Below are the code and all the weights of a small trained network. Each question names an input and a class and asks about switching units off, where a switched-off unit gives its printed mean instead of its output.

import numpy as np


def w(rows, s, z=0):
    codes = np.array(rows[::2]) - 128.0
    scale = np.full(codes.shape[1], s)
    scale[-1] = z or s
    return codes * scale


def f(y):
    return y / 2 * (1 + np.tanh(0.7978845608 * (y + 0.044715 * y**3)))


def log_softmax(a):
    a = a - a.max(-1, keepdims=True)
    return a - np.log(np.exp(a).sum(-1, keepdims=True))


def net(x, mask):
    res = np.array(x, float).reshape(1, 6) / 4 @ E
    y = f(res @ A[0][:, :-1].T + A[0][:, -1])
    res = res + np.where(mask, y, B[0][:, -1]) @ B[0][:, :-1]
    return log_softmax(res[-1] @ U[:, :-1].T + U[:, -1])


A, B = {}, {}
E = w([
[209,92,125,149,103,95,119,66,216,12],'x0',
[115,144,170,49,185,81,88,67,66,91],'x1',
[177,55,71,65,104,100,169,111,133,232],'x2',
[97,47,152,173,91,110,174,106,4,89],'x3',
[174,100,186,151,113,4,53,183,137,153],'x4',
[241,119,61,147,199,138,108,166,54,86],'x5',
],0.011)
A[0] = w([
[184,202,140,125,120,105,110,140,145,162,94],'N1',
[176,137,119,126,70,129,118,97,135,78,100],'N2',
[119,132,135,75,140,118,60,67,76,125,50],'N3',
[142,177,147,136,110,142,98,137,104,106,57],'N4',
[153,128,94,137,84,148,104,60,134,90,70],'N5',
[191,152,83,141,185,127,181,129,103,101,87],'N6',
[138,83,148,149,100,82,112,59,197,95,98],'N7',
[147,147,143,108,195,102,104,172,187,142,80],'N8',
[136,94,73,185,82,191,103,215,192,149,199],'N9',
[74,187,109,130,168,127,110,210,48,213,51],'N10',
[107,111,115,150,96,119,126,125,79,129,66],'N11',
[164,84,107,84,98,111,112,122,125,156,85],'N12',
[124,91,121,144,103,107,143,120,53,102,56],'N13',
[105,63,153,170,85,87,170,120,82,101,27],'N14',
[120,198,44,80,135,156,77,104,178,146,97],'N15',
[114,165,149,191,105,138,135,162,122,97,135],'N16',
[184,88,90,65,142,82,202,86,135,201,81],'N17',
[128,101,79,95,107,132,158,68,137,152,102],'N18',
[140,139,126,72,136,120,62,48,92,113,59],'N19',
[129,132,131,61,169,137,50,58,120,139,106],'N20',
[111,56,117,172,123,106,104,84,90,99,23],'N21',
[118,106,139,161,102,164,165,93,61,130,98],'N22',
[172,113,113,133,119,112,109,58,156,93,13],'N23',
[129,150,165,79,160,108,110,82,124,123,76],'N24',
[201,92,184,168,83,37,8,199,97,173,17],'N25',
[52,137,169,116,85,125,178,53,204,149,202],'N26',
[118,222,183,145,135,168,101,134,110,51,166],'N27',
[173,96,110,74,101,119,120,104,117,184,105],'N28',
[201,115,65,138,198,150,85,207,73,115,5],'N29',
[162,137,65,122,183,220,170,95,92,93,135],'N30',
[134,97,137,159,126,129,156,129,165,113,126],'N31',
[62,138,138,135,111,114,102,107,116,192,87],'N32',
],0.012,0.0028)
B[0] = w([
[132,171,93,108,148,94,84,116,123,130,178],'N1',
[138,81,162,164,190,202,169,118,148,166,173],'N2',
[193,86,96,211,84,144,133,139,141,129,186],'N3',
[151,93,170,134,176,116,142,192,164,94,152],'N4',
[164,116,167,148,168,178,202,39,144,154,170],'N5',
[156,184,220,44,90,71,94,91,114,147,184],'N6',
[164,119,174,141,167,173,141,73,154,206,203],'N7',
[100,173,61,108,206,76,62,143,154,100,192],'N8',
[201,85,51,181,40,103,177,172,101,148,206],'N9',
[196,89,173,156,183,232,226,89,211,201,226],'N10',
[141,133,88,78,166,120,118,156,173,141,153],'N11',
[99,102,155,154,143,111,130,195,100,83,168],'N12',
[128,162,83,109,146,73,70,97,213,103,180],'N13',
[98,138,51,57,140,66,80,113,208,113,188],'N14',
[89,187,47,95,187,104,72,89,183,96,198],'N15',
[102,111,141,185,111,115,166,192,129,99,168],'N16',
[116,104,163,194,166,130,70,211,127,51,208],'N17',
[67,124,156,156,125,176,112,216,90,62,171],'N18',
[168,82,89,180,50,122,184,164,105,198,185],'N19',
[195,105,41,170,64,128,154,163,130,106,186],'N20',
[143,141,88,125,150,131,68,138,180,107,177],'N21',
[162,174,67,142,161,137,70,114,173,139,184],'N22',
[180,112,158,138,187,170,188,98,161,199,177],'N23',
[198,12,95,116,53,89,153,144,89,159,173],'N24',
[76,178,89,136,139,207,47,63,1,121,252],'N25',
[112,185,184,25,70,79,55,94,65,133,227],'N26',
[50,67,157,232,131,99,112,168,129,63,223],'N27',
[54,122,189,189,155,149,101,168,173,85,181],'N28',
[182,156,239,65,97,13,108,130,122,185,216],'N29',
[102,197,120,143,103,151,55,80,51,112,216],'N30',
[177,106,144,148,95,150,154,111,129,153,155],'N31',
[151,166,173,119,105,143,107,98,165,204,178],'N32',
],0.0077,0.019)
U = w([
[183,119,162,127,206,180,140,87,173,181,74],'0',
[136,159,8,83,178,58,82,116,206,95,155],'1',
[154,158,218,67,69,38,89,115,102,145,193],'2',
[197,88,22,159,16,104,128,164,105,137,128],'3',
[85,107,179,173,166,113,101,203,124,50,73],'4',
[110,174,69,120,139,187,89,63,6,95,253],'5',
[132,114,140,86,117,93,121,147,107,120,110],'6',
],0.011,0.0025)

Each question gives the input, the list of numbers given to net, and the class t.
The units are the neurons (one row each of A and B). Each row of codes is followed by its name. A weight is (code - 128) times the scale printed after its matrix; where a second scale follows, it is the last column's (A, B and U).
mask holds one flag per neuron, in row order. A switched-off neuron (its flag False) gives its mean, the last column of its row in B, instead of its output. The means were averaged over made-up inputs and are rounded, as every weight is.
A unit's drop is (log p(t) with every unit on - log p(t) with that unit switched off) / (log p(t) with every unit on - log p(t) with every unit switched off).
The circuit of an input: a set's keep is (log p(t) with only the set's units on - log p(t) with every unit switched off) / (log p(t) with every unit on - log p(t) with every unit switched off). Starting from the 12 units with the biggest drops (on a tie, the unit counted first), units are removed one at a time, each time the one whose removal leaves the highest keep (on an exact tie, the one counted first), for as long as the keep stays at least 0.8.
circuit, biggest first: the units of the circuit, biggest drop first
unit that matters most: the unit with the biggest drop
top k neurons: the k neurons with the biggest drops, biggest first
drop of u: that unit's drop, to one decimal
input [5,-1,-6,0,-6,2], class 4: top 3 neurons -> N27; N25; N10
input [2,3,0,-2,2,4], class 2: unit that matters most -> N29
input [3,-5,7,1,-8,-3], class 5: top 3 neurons -> N30; N26; N27
input [-2,3,6,0,6,-5], class 4: top 2 neurons -> N17; N28
input [-6,7,-3,7,3,5], class 1: top 3 neurons -> N13; N14; N9
input [-8,-2,7,0,1,7], class 0: top 2 neurons -> N10; N26
input [-2,7,-7,-4,4,-3], class 3: top 3 neurons -> N24; N20; N19
input [0,1,4,-5,6,1], class 5: top 2 neurons -> N25; N14
input [5,4,0,6,-4,7], class 2: top 2 neurons -> N6; N29
input [6,4,3,0,-6,3], class 0: top 3 neurons -> N25; N23; N5
input [4,-7,-3,-5,-8,0], class 5: top 2 neurons -> N30; N15
input [4,4,-3,-2,-4,-5], class 2: top 3 neurons -> N26; N25; N10
input [-8,-6,1,7,-8,1], class 0: drop of N10 -> 1.7
input [5,5,-8,1,-3,4], class 4: circuit, biggest first -> N27
input [2,-1,8,1,-2,7], class 4: drop of N26 -> 0.3
input [1,-3,-3,3,2,8], class 2: drop of N29 -> 0.7
